Each row is followed by its class number.
[ 11.6   8.9 -43.2   2.6  24.2 -52.7  10.2  -1.8  -2.6 -11.3   1.5  29.6
  59.3   0.4 -10.5 -33.9   4.5  16.7  12.9   5.6 -64.9  -4.2  -8.6  15.8
  32.0   9.0 -22.3  12.3   5.8 -12.7   8.6] : 1
[ 33.2  14.7 -19.1 -18.8  20.8  -8.7 -27.7  -9.4 -20.0   0.6  -3.1 -83.0
 -22.2 -49.3   5.1 -42.7 -28.0   7.9  31.5 -22.5  39.5  62.0 -16.0  11.3
   2.0   9.7   1.0  22.5   5.7 -53.2  72.7] : 0
[ 22.5   0.6 -58.1  41.8  43.6 -24.1  20.5 -11.3  56.5  12.6  -1.8  17.9
  44.9 -17.9  18.0 -44.8  23.2 -12.2  -9.6  -4.4 -20.5 -14.1   4.1 -35.1
 -25.4  23.1  -6.3 -25.3  12.5  13.4   0.6] : 1
[ 15.7 -18.5 -58.5  23.3  39.7 -44.6 -34.4   1.9 -43.3  -5.0  24.6 -15.6
  17.2 -25.1  27.1   6.5 -30.0 -43.4   0.1  -8.0 -11.8 -19.5   0.1  -8.4
 -21.0 -14.2   7.2 -55.5  12.4 -33.2  18.1] : 1
[ 16.2 -17.6 -25.9  -0.9  10.1   0.2 -51.1  11.9 -61.2  15.2  11.6 -48.4
  16.6 -14.1  14.1  -7.7 -49.4 -34.6   1.6 -15.4   6.6  22.6 -11.0  18.2
   8.3   7.0 -10.5  -7.8  -6.6 -51.4  47.7] : 0
[ 30.2   4.7  -7.7 -26.0  64.5 -18.7   1.3  -7.0 -14.8  16.0   3.0 -20.8
   9.5 -17.8   4.8 -19.9  29.2  24.2 -18.6 -20.4  69.7  -2.9 -15.4 -12.7
   5.7   1.3 -23.0  10.1  -7.1 -24.6   0.5] : 1
[ 35.5 -39.7  28.0 -17.1 -29.3 -81.0  12.6 -43.8 -57.6   9.5   4.2   6.2
   0.5 -24.5 -15.8 -60.7   2.9 -44.6  -6.9 -29.5  23.6 -40.2   4.4 -52.1
  43.3  28.6  23.3 -10.0 -32.6 -17.9  21.8] : 0
[ 17.9 -33.2  27.2 -20.7  15.8  -6.8 -30.4  -6.4 -52.2 -10.8   8.2 -18.3
  -6.2 -18.4  20.0  -8.1   4.0 -52.5  26.2 -24.5  43.5  19.3   7.4 -13.3
  -2.8   0.8   6.8  14.6   2.9 -11.0  29.3] : 0
[ 26.3 -14.8  -7.4 -17.6  14.8 -40.9  18.8 -28.1 -41.6   1.0   6.0 -12.4
  12.4 -14.5  -7.8 -31.5  30.1 -29.5   7.7 -16.2  -2.2  30.2   1.2 -11.7
  26.2  -2.9   2.0   8.5  -3.2 -25.5  29.2] : 0
[ 26.7  13.3 -17.1  -5.3  27.2  14.4  -9.2  -8.7 -20.8   4.3   6.2 -14.7
  28.3   7.3  22.7 -16.6 -18.4   5.8  38.5 -13.5  -2.0  42.8 -32.7 -19.1
  12.1 -14.6  -6.1  48.8   2.1 -26.8  -2.2] : 1
